Here is a tiny trained network, its code and every weight. The questions are about switching its units off for an input and a target symbol, where a switched-off unit gives its printed mean instead of its output.

import numpy as np


def w(rows, s, z=0):
    codes = np.array(rows[::2]) - 128.0
    scale = np.full(codes.shape[1], s)
    scale[-1] = z or s
    return codes * scale


def f(y):
    return y / 2 * (1 + np.tanh(0.7978845608 * (y + 0.044715 * y**3)))


def softmax(a):
    e = np.exp(a - a.max(-1, keepdims=True))
    return e / e.sum(-1, keepdims=True)


def log_softmax(a):
    a = a - a.max(-1, keepdims=True)
    return a - np.log(np.exp(a).sum(-1, keepdims=True))


def net(x, mask):
    ids = ['ΓΛΠΣΦαβεηθξτψω'.index(c) for c in x.split()]
    T = len(ids)
    res = E[ids] + P[:T]
    u = 0
    for l in range(2):
        r = res
        for j in range(2):
            rows = slice(2 * j, 2 * j + 2)
            q, k, v = (r @ M[l][rows].T for M in (Q, K, V))
            z = softmax(np.where(np.tri(T) > 0, q @ k.T / 2**0.5, -1e9)) @ v
            o = O[l][rows]
            res = res + np.where(mask[u + j], z, o[:, -1]) @ o[:, :-1]
        u += 2
        y = f(res @ A[l][:, :-1].T + A[l][:, -1])
        res = res + np.where(mask[u : u + 4], y, B[l][:, -1]) @ B[l][:, :-1]
        u += 4
    return log_softmax(res[-1] @ U[:, :-1].T + U[:, -1])


Q, K, V, O, A, B = {}, {}, {}, {}, {}, {}
E = w([
[127,84,103,137,124,254,146,133,192,137],'Γ',
[135,112,152,225,137,127,167,184,147,142],'Λ',
[114,63,160,195,118,119,92,186,157,47],'Π',
[126,151,169,122,138,86,199,142,206,45],'Σ',
[162,92,251,154,179,231,78,132,219,61],'Φ',
[113,44,139,134,204,154,162,157,91,82],'α',
[149,101,102,141,65,145,108,144,242,160],'β',
[132,161,146,156,153,224,67,104,99,56],'ε',
[146,74,171,17,55,166,229,85,104,91],'η',
[170,79,116,96,157,123,68,212,101,106],'θ',
[68,167,120,80,137,132,91,55,131,152],'ξ',
[51,46,149,7,70,171,73,183,152,156],'τ',
[55,146,197,10,145,199,151,197,140,134],'ψ',
[108,108,196,241,205,67,120,228,106,158],'ω',
],0.02)
P = w([
[93,22,87,155,170,160,192,127,122,93],'0',
[140,83,68,122,177,211,144,130,199,24],'1',
[147,102,92,117,174,190,112,139,180,34],'2',
[156,128,121,108,154,167,120,158,130,85],'3',
[194,139,142,103,142,132,102,150,88,138],'4',
[197,166,178,84,116,114,112,158,71,133],'5',
[191,203,200,42,106,140,109,175,90,103],'6',
[192,229,204,33,83,146,109,176,97,92],'7',
[186,255,220,21,71,133,114,194,103,95],'8',
],0.0074)
Q[0] = w([
[76,149,155,253,132,70,162,178,67,126],'0.h1',
[63,196,221,41,131,191,82,250,204,44],'0.h1',
[164,129,165,141,84,151,140,209,171,37],'0.h2',
[50,172,38,137,193,133,116,117,155,71],'0.h2',
],0.0057)
K[0] = w([
[131,102,80,164,124,103,172,56,163,59],'0.h1',
[157,199,240,117,36,111,149,147,92,222],'0.h1',
[128,195,255,120,61,100,147,93,21,113],'0.h2',
[130,21,126,95,159,181,167,91,85,103],'0.h2',
],0.0054)
V[0] = w([
[166,185,162,123,174,225,137,167,182,151],'0.h1',
[52,175,166,60,120,110,2,232,131,117],'0.h1',
[217,93,193,47,79,189,153,206,122,183],'0.h2',
[107,199,87,132,132,150,116,147,136,167],'0.h2',
],0.0062)
O[0] = w([
[165,54,205,81,255,124,220,115,84,152,217],'0.h1',
[76,65,86,166,116,122,120,144,106,57,254],'0.h1',
[143,54,169,123,154,93,112,37,145,137,224],'0.h2',
[94,161,131,191,74,161,151,138,94,219,90],'0.h2',
],0.0082,0.0075)
A[0] = w([
[122,91,100,51,58,215,199,61,80,149,71],'0.n1',
[2,170,90,35,137,171,133,44,92,184,125],'0.n2',
[179,114,134,148,120,205,116,190,91,53,174],'0.n3',
[128,63,110,141,80,141,79,134,67,34,254],'0.n4',
],0.0067,0.0056)
B[0] = w([
[191,210,83,228,236,139,12,165,139,20,157],'0.n1',
[141,209,152,241,199,219,157,3,148,120,154],'0.n2',
[210,254,85,111,96,135,195,134,79,204,210],'0.n3',
[77,177,122,148,210,15,182,57,232,224,252],'0.n4',
],0.0063,0.013)
Q[1] = w([
[144,150,78,112,175,140,218,118,214,157],'1.h1',
[118,184,82,172,195,102,218,184,225,133],'1.h1',
[117,99,119,152,146,88,49,129,128,105],'1.h2',
[207,123,254,88,102,110,211,47,251,167],'1.h2',
],0.0048)
K[1] = w([
[116,124,206,215,80,130,87,106,56,147],'1.h1',
[108,107,138,81,68,96,97,113,91,135],'1.h1',
[83,167,81,112,101,222,214,128,158,100],'1.h2',
[62,173,183,32,103,66,32,120,1,131],'1.h2',
],0.0056)
V[1] = w([
[185,186,170,224,203,80,198,165,61,170],'1.h1',
[97,200,157,116,118,80,197,102,208,1],'1.h1',
[111,96,145,215,112,100,115,190,240,118],'1.h2',
[141,136,2,10,139,42,118,135,97,143],'1.h2',
],0.0063)
O[1] = w([
[75,114,99,156,100,117,105,180,106,108,254],'1.h1',
[169,148,57,139,83,149,115,74,45,89,229],'1.h1',
[63,159,187,92,86,80,151,136,155,10,140],'1.h2',
[172,105,72,120,152,42,123,161,186,149,130],'1.h2',
],0.011,0.0073)
A[1] = w([
[240,120,159,136,67,157,245,188,130,142,245],'1.n1',
[139,101,159,80,142,155,101,99,141,133,117],'1.n2',
[86,132,96,1,161,108,143,197,166,172,3],'1.n3',
[93,65,110,117,12,175,224,133,195,177,163],'1.n4',
],0.0061,0.0028)
B[1] = w([
[103,254,119,126,31,148,232,181,128,108,252],'1.n1',
[126,132,51,24,122,161,146,126,166,54,163],'1.n2',
[160,133,203,180,213,161,110,112,97,127,230],'1.n3',
[219,131,197,122,95,166,82,73,3,109,205],'1.n4',
],0.0073,0.0033)
U = w([
[109,106,140,77,180,180,149,153,110,108,57],'Γ',
[114,136,124,205,126,81,147,82,204,136,194],'Λ',
[115,221,81,101,105,128,144,81,91,173,145],'Π',
[108,176,103,156,91,158,197,120,122,186,147],'Σ',
[163,177,236,139,158,151,161,96,199,165,139],'Φ',
[24,146,100,70,121,118,72,156,176,108,152],'α',
[99,85,152,218,123,139,170,41,95,135,68],'β',
[161,145,88,140,135,107,97,133,94,29,1],'ε',
[109,180,218,168,143,118,21,182,123,90,176],'η',
[193,144,87,99,161,96,113,175,171,147,111],'θ',
[121,107,47,159,137,199,160,171,175,142,150],'ξ',
[215,81,151,102,80,140,76,92,119,100,221],'τ',
[121,138,153,69,89,89,210,84,142,113,122],'ψ',
[116,22,111,148,156,143,254,78,83,138,78],'ω',
],0.0067,0.0051)

Each question gives the input, a string of symbols that net reads in full, and the target symbol t.
The units are the heads (2 rows each of Q, K, V and O) and the neurons (one row each of A and B). Each row of codes is followed by its name. A weight is (code - 128) times the scale printed after its matrix; where a second scale follows, it is the last column's (O, A, B and U).
mask holds one flag per unit, layer by layer, with each layer's heads first. A switched-off unit (its flag False) gives its mean, the last column of its rows in O or B, instead of its output. The means were averaged over made-up inputs and are rounded, as every weight is.
A unit's drop is (log p(t) with every unit on - log p(t) with that unit switched off) / (log p(t) with every unit on - log p(t) with every unit switched off).
The circuit of an input: a set's keep is (log p(t) with only the set's units on - log p(t) with every unit switched off) / (log p(t) with every unit on - log p(t) with every unit switched off). Starting from all 12 units, units are removed one at a time, each time the one whose removal leaves the highest keep (on an exact tie, the one counted first), for as long as the keep stays at least 0.8.
units of the circuit, in order: the units of the circuit, biggest drop first
top k neurons: the k neurons with the biggest drops, biggest first
top k neurons in layer l: the k neurons of layer l with the biggest drops, biggest first
which heads matter: for each layer, one digit per head in row order, 1 if its drop is at least 0.15 and else 0, layers parted by /
input β θ ψ, target Φ: top 3 neurons in layer 0 => [0.n2 0.n4 0.n1]
input Λ η η, target τ: which heads matter => 11 / 00
input η ω Π β θ η Σ Φ, target τ: which heads matter => 11 / 10
input ε τ β Φ Φ θ θ Φ, target θ: units of the circuit, in order => [1.h2 0.n3]
input β ε ε Σ ψ Λ ψ Φ, target ω: units of the circuit, in order => [0.h1 1.h2]
input η β Γ, target τ: units of the circuit, in order => [0.h2 0.h1 0.n4]
input β τ ε, target Φ: which heads matter => 10 / 10
input β ξ Φ β Φ Φ Γ Λ, target Σ: units of the circuit, in order => [1.n1 0.n4 0.h1]
input ω β β, target η: which heads matter => 00 / 11
input Γ ε θ Γ τ θ β Π, target Λ: units of the circuit, in order => [0.n4 1.h2]
input θ β τ τ, target Λ: which heads matter => 10 / 00
input Π β α β ε, target Π: top 2 neurons in layer 0 => [0.n3 0.n1]
input β Γ τ β θ β ψ θ, target ω: units of the circuit, in order => [0.h2 0.h1]
input ε Λ β τ β ε β, target τ: units of the circuit, in order => [1.n4 0.n4 0.n1]
input β β Φ β ψ ψ, target ω: units of the circuit, in order => [0.h1]
input Φ ψ ψ α Σ, target ω: units of the circuit, in order => [0.h1 1.h2 0.n1]
input ε β ψ ξ, target β: units of the circuit, in order => [0.n2 1.h2 0.n3]
input ψ τ Γ β Σ, target ψ: top 2 neurons in layer 1 => [1.n1 1.n3]
input β Σ τ ψ ψ ε θ, target ω: units of the circuit, in order => [0.h1 0.n1]
input ω η θ ω, target η: top 2 neurons => [0.n1 0.n4]
input θ ξ τ β Φ Λ β, target τ: top 3 neurons in layer 0 => [0.n4 0.n3 0.n1]
